Below are the code and all the weights of a small trained network. Each question names an input and a target symbol and asks about switching units off, where a switched-off unit gives its printed mean instead of its output.

import numpy as np


def w(rows, s, z=0):
    codes = np.array(rows[::2]) - 128.0
    scale = np.full(codes.shape[1], s)
    scale[-1] = z or s
    return codes * scale


def f(y):
    return y / 2 * (1 + np.tanh(0.7978845608 * (y + 0.044715 * y**3)))


def softmax(a):
    e = np.exp(a - a.max(-1, keepdims=True))
    return e / e.sum(-1, keepdims=True)


def log_softmax(a):
    a = a - a.max(-1, keepdims=True)
    return a - np.log(np.exp(a).sum(-1, keepdims=True))


def net(x, mask):
    ids = ['δζθλμσφω'.index(c) for c in x.split()]
    T = len(ids)
    res = E[ids] + P[:T]
    u = 0
    for l in range(2):
        q, k, v = (res @ M[l].T for M in (Q, K, V))
        z = softmax(np.where(np.tri(T) > 0, q @ k.T / 4**0.5, -1e9)) @ v
        res = res + np.where(mask[u], z, O[l][:, -1]) @ O[l][:, :-1]
        u += 1
        y = f(res @ A[l][:, :-1].T + A[l][:, -1])
        res = res + np.where(mask[u : u + 4], y, B[l][:, -1]) @ B[l][:, :-1]
        u += 4
    return log_softmax(res[-1] @ U[:, :-1].T + U[:, -1])


Q, K, V, O, A, B = {}, {}, {}, {}, {}, {}
E = w([
[168,150,128,200,159],'δ',
[158,141,120,143,155],'ζ',
[142,147,123,148,158],'θ',
[74,129,158,254,198],'λ',
[153,184,124,190,85],'μ',
[139,156,126,162,111],'σ',
[68,54,144,82,115],'φ',
[44,176,135,207,92],'ω',
],0.023)
P = w([
[150,167,182,17,152],'0',
[137,154,47,81,92],'1',
[183,79,69,169,105],'2',
[187,179,194,111,59],'3',
[75,173,37,53,92],'4',
[134,97,64,154,116],'5',
[129,226,178,133,67],'6',
[10,193,33,35,98],'7',
[90,113,69,147,137],'8',
],0.012)
Q[0] = w([
[100,122,3,76,72],'L0H1',
[186,205,178,57,157],'L0H1',
[91,154,150,93,175],'L0H1',
[132,204,135,72,121],'L0H1',
],0.018)
K[0] = w([
[105,59,164,64,23],'L0H1',
[254,163,99,76,156],'L0H1',
[141,112,121,123,199],'L0H1',
[183,145,42,66,143],'L0H1',
],0.016)
V[0] = w([
[167,143,110,133,183],'L0H1',
[167,110,143,135,115],'L0H1',
[75,2,131,100,128],'L0H1',
[148,62,85,113,85],'L0H1',
],0.0074)
O[0] = w([
[162,178,178,46,101,2],'L0H1',
[108,144,124,33,134,44],'L0H1',
[176,184,4,129,255,159],'L0H1',
[124,187,54,70,125,89],'L0H1',
],0.0046,0.0038)
A[0] = w([
[105,86,134,36,171,131],'L0N1',
[103,151,84,149,49,172],'L0N2',
[112,115,67,121,14,1],'L0N3',
[73,70,251,137,223,135],'L0N4',
],0.011,0.0053)
B[0] = w([
[255,193,197,209,169,162],'L0N1',
[166,96,163,5,226,250],'L0N2',
[95,77,10,254,63,167],'L0N3',
[185,172,93,114,51,164],'L0N4',
],0.0089,0.011)
Q[1] = w([
[78,189,62,231,230],'L1H1',
[129,40,74,184,128],'L1H1',
[47,154,5,26,9],'L1H1',
[181,203,106,37,77],'L1H1',
],0.012)
K[1] = w([
[85,206,149,216,207],'L1H1',
[86,184,141,118,127],'L1H1',
[141,179,59,201,6],'L1H1',
[194,150,65,102,77],'L1H1',
],0.016)
V[1] = w([
[222,156,111,215,104],'L1H1',
[147,223,77,148,89],'L1H1',
[254,19,109,16,154],'L1H1',
[131,96,191,36,151],'L1H1',
],0.007)
O[1] = w([
[127,211,100,143,127,228],'L1H1',
[62,183,113,159,106,254],'L1H1',
[79,108,84,1,167,19],'L1H1',
[181,70,160,70,133,43],'L1H1',
],0.0096,0.0022)
A[1] = w([
[102,149,155,74,51,168],'L1N1',
[134,193,139,85,122,121],'L1N2',
[110,163,174,65,22,2],'L1N3',
[48,83,104,67,7,69],'L1N4',
],0.016,0.0088)
B[1] = w([
[72,147,119,99,81,219],'L1N1',
[154,86,158,140,123,254],'L1N2',
[255,95,136,129,212,202],'L1N3',
[231,107,140,139,128,146],'L1N4',
],0.02,0.008)
U = w([
[135,165,248,123,184,5],'δ',
[84,154,204,68,80,253],'ζ',
[63,152,218,92,101,218],'θ',
[68,204,232,135,123,148],'λ',
[113,121,138,125,92,15],'μ',
[107,117,152,122,113,9],'σ',
[103,174,120,112,238,167],'φ',
[80,2,187,208,155,97],'ω',
],0.0067,0.003)

Each question gives the input, a string of symbols that net reads in full, and the target symbol t.
The units are the heads (4 rows each of Q, K, V and O) and the neurons (one row each of A and B). Each row of codes is followed by its name. A weight is (code - 128) times the scale printed after its matrix; where a second scale follows, it is the last column's (O, A, B and U).
mask holds one flag per unit, layer by layer, with each layer's heads first. A switched-off unit (its flag False) gives its mean, the last column of its rows in O or B, instead of its output. The means were averaged over made-up inputs and are rounded, as every weight is.
A unit's drop is (log p(t) with every unit on - log p(t) with that unit switched off) / (log p(t) with every unit on - log p(t) with every unit switched off).
The circuit of an input: a set's keep is (log p(t) with only the set's units on - log p(t) with every unit switched off) / (log p(t) with every unit on - log p(t) with every unit switched off). Starting from all 10 units, units are removed one at a time, each time the one whose removal leaves the highest keep (on an exact tie, the one counted first), for as long as the keep stays at least 0.8.
circuit, biggest first: the units of the circuit, biggest drop first
unit that matters most: the unit with the biggest drop
top k neurons: the k neurons with the biggest drops, biggest first
top k neurons in layer l: the k neurons of layer l with the biggest drops, biggest first
input μ ω φ ζ ω ω λ δ, target λ: circuit, biggest first : L1H1, L0N2
input σ ζ ω λ λ ω θ, target ζ: circuit, biggest first : L0H1, L1H1
input φ ω φ φ ω μ ω ω μ, target ω: circuit, biggest first : L1H1, L0N4, L0H1
input φ μ φ ω φ δ ω λ, target λ: unit that matters most : L0N4
input ω μ ω φ ω ω ω μ, target φ: top 2 neurons : L0N2, L0N3
input ω ω ζ ω μ λ ω ω, target λ: top 3 neurons : L0N2, L0N4, L1N3
input ω μ δ δ ζ, target ζ: top 3 neurons : L0N2, L0N3, L1N3
input ω ζ μ ζ θ ω ω ω μ, target ω: circuit, biggest first : L1H1, L0H1
input σ ω ω μ φ ζ δ θ λ, target λ: circuit, biggest first : L0N2, L0N4, L1H1
input φ ω ζ μ ω, target φ: top 2 neurons : L0N2, L1N1
input ζ θ ω φ, target δ: circuit, biggest first : L1N3, L0N4
input φ φ λ, target φ: circuit, biggest first : L0H1, L1H1, L0N1
input ω θ μ ω ζ, target ζ: top 4 neurons : L0N2, L1N3, L0N3, L0N1
input φ φ θ, target φ: circuit, biggest first : L0H1
input ω σ φ φ φ θ ω, target ζ: circuit, biggest first : L1N1, L0H1, L1H1
input ω ζ ω φ ω ζ ζ ω ζ, target ω: top 3 neurons in layer 0 : L0N2, L0N1, L0N4
input θ ζ φ ω, target δ: circuit, biggest first : L0H1, L1N3
input ω λ ω λ σ λ θ ζ, target λ: top 3 neurons : L0N4, L0N2, L1N3
input φ ω ω λ φ, target φ: top 2 neurons in layer 0 : L0N1, L0N4
input λ ζ θ ω, target δ: top 4 neurons : L1N3, L1N4, L0N1, L0N3
